Here is a tiny trained network, its code and every weight. The questions are about switching its units off for an input and a class, where a switched-off unit gives its printed mean instead of its output.

import numpy as np


def w(rows, s, z=0):
    codes = np.array(rows[::2]) - 128.0
    scale = np.full(codes.shape[1], s)
    scale[-1] = z or s
    return codes * scale


def norm(h):
    return h / np.sqrt((h * h).mean(-1, keepdims=True) + 1e-5)


def f(y):
    return np.maximum(y, 0)


def log_softmax(a):
    a = a - a.max(-1, keepdims=True)
    return a - np.log(np.exp(a).sum(-1, keepdims=True))


def net(x, mask):
    res = np.array(x, float).reshape(1, 8) / 4 @ E
    u = 0
    for l in range(3):
        y = f(norm(res) @ A[l][:, :-1].T + A[l][:, -1])
        res = res + np.where(mask[u : u + 4], y, B[l][:, -1]) @ B[l][:, :-1]
        u += 4
    return log_softmax(norm(res)[-1] @ U[:, :-1].T + U[:, -1])


A, B = {}, {}
E = w([
[103,51,87,49,58,130,73],'x0',
[62,85,97,156,52,136,87],'x1',
[99,126,194,187,178,78,139],'x2',
[178,97,219,102,99,203,120],'x3',
[51,134,92,48,162,117,177],'x4',
[114,196,133,102,7,84,132],'x5',
[116,106,62,74,178,215,170],'x6',
[243,112,173,119,143,103,144],'x7',
],0.0021)
A[0] = w([
[114,142,148,247,100,178,86,8],'L0N1',
[98,135,83,212,252,127,145,33],'L0N2',
[65,35,124,120,137,202,72,90],'L0N3',
[92,119,56,129,65,98,113,113],'L0N4',
],0.0031,0.0014)
B[0] = w([
[62,122,70,75,146,112,105,184],'L0N1',
[175,108,194,120,106,203,129,249],'L0N2',
[148,254,155,158,91,50,169,236],'L0N3',
[115,125,60,72,185,130,100,233],'L0N4',
],0.004,0.0017)
A[1] = w([
[172,124,100,121,78,135,93,44],'L1N1',
[130,38,227,197,94,45,45,3],'L1N2',
[214,72,87,151,221,116,162,155],'L1N3',
[96,147,179,106,3,139,102,222],'L1N4',
],0.0031,0.00059)
B[1] = w([
[127,109,166,124,119,150,120,174],'L1N1',
[146,255,113,155,143,61,221,210],'L1N2',
[194,126,202,103,117,143,29,241],'L1N3',
[197,109,131,136,182,142,107,250],'L1N4',
],0.0047,0.002)
A[2] = w([
[157,183,168,141,125,79,154,29],'L2N1',
[129,120,102,192,99,72,83,254],'L2N2',
[184,100,128,104,3,148,88,109],'L2N3',
[121,89,175,62,190,134,186,186],'L2N4',
],0.0049,0.001)
B[2] = w([
[156,184,146,110,119,74,161,225],'L2N1',
[127,153,101,62,139,117,153,224],'L2N2',
[166,108,182,122,253,173,86,252],'L2N3',
[105,92,83,107,76,116,55,226],'L2N4',
],0.0054,0.0026)
U = w([
[76,93,162,177,86,168,167,12],'0',
[44,143,33,61,104,98,125,191],'1',
[73,116,113,255,136,189,158,60],'2',
[180,202,180,155,129,55,171,178],'3',
[116,57,130,187,55,140,175,1],'4',
[206,92,164,90,183,201,68,199],'5',
[110,35,126,127,94,139,144,19],'6',
],0.0095,0.0044)

Each question gives the input, the list of numbers given to net, and the class t.
The units are the neurons (one row each of A and B). Each row of codes is followed by its name. A weight is (code - 128) times the scale printed after its matrix; where a second scale follows, it is the last column's (A, B and U).
mask holds one flag per neuron, layer by layer. A switched-off neuron (its flag False) gives its mean, the last column of its row in B, instead of its output. The means were averaged over made-up inputs and are rounded, as every weight is.
A unit's drop is (log p(t) with every unit on - log p(t) with that unit switched off) / (log p(t) with every unit on - log p(t) with every unit switched off).
The circuit of an input: a set's keep is (log p(t) with only the set's units on - log p(t) with every unit switched off) / (log p(t) with every unit on - log p(t) with every unit switched off). Starting from all 12 units, units are removed one at a time, each time the one whose removal leaves the highest keep (on an exact tie, the one counted first), for as long as the keep stays at least 0.8.
circuit, biggest first: the units of the circuit, biggest drop first
most important unit: the unit with the biggest drop
k most important neurons: the k neurons with the biggest drops, biggest first
top k neurons in layer l: the k neurons of layer l with the biggest drops, biggest first
drop of u: that unit's drop, to one decimal
input [0,8,7,6,-8,-6,2,7], class 3: most important unit => L1N2
input [4,8,1,1,-8,-4,5,-5], class 1: circuit, biggest first => [L2N2, L0N3]
input [5,3,7,-6,-6,-5,6,0], class 3: circuit, biggest first => [L0N3, L1N2, L0N2, L2N3]
input [-6,3,-6,-2,-1,-6,0,-5], class 2: top 2 neurons in layer 0 => [L0N3, L0N4]
input [3,-3,7,0,-5,-5,2,-1], class 3: circuit, biggest first => [L1N2, L2N3]
input [-4,3,1,2,5,-6,2,-6], class 0: top 2 neurons in layer 1 => [L1N4, L1N2]
input [3,0,-6,6,1,-6,8,-6], class 1: top 2 neurons in layer 1 => [L1N3, L1N4]
input [4,2,4,3,1,-5,3,2], class 3: 2 most important neurons => [L0N3, L0N4]
input [8,-1,8,2,2,-5,-4,-6], class 3: 2 most important neurons => [L0N3, L1N2]
input [0,5,-1,-8,-5,8,5,8], class 5: 3 most important neurons => [L2N3, L1N2, L0N3]
input [7,2,8,-2,3,-5,-4,-2], class 3: 2 most important neurons => [L1N2, L0N3]
input [-7,4,4,-3,0,-1,0,-3], class 2: top 2 neurons in layer 1 => [L1N2, L1N3]
input [2,-1,-1,8,3,7,-6,-5], class 5: 3 most important neurons => [L2N3, L1N4, L0N3]
input [3,-4,1,-8,-5,5,1,1], class 1: top 2 neurons in layer 2 => [L2N2, L2N3]
input [7,-2,8,0,-8,-4,-2,4], class 3: circuit, biggest first => [L1N2]
input [2,3,-7,6,4,3,-5,-7], class 5: 2 most important neurons => [L2N3, L1N4]
input [2,0,5,3,2,-1,1,0], class 3: drop of L0N3 => 0.1
input [7,2,8,-6,-6,-1,3,8], class 3: drop of L1N2 => 1.6
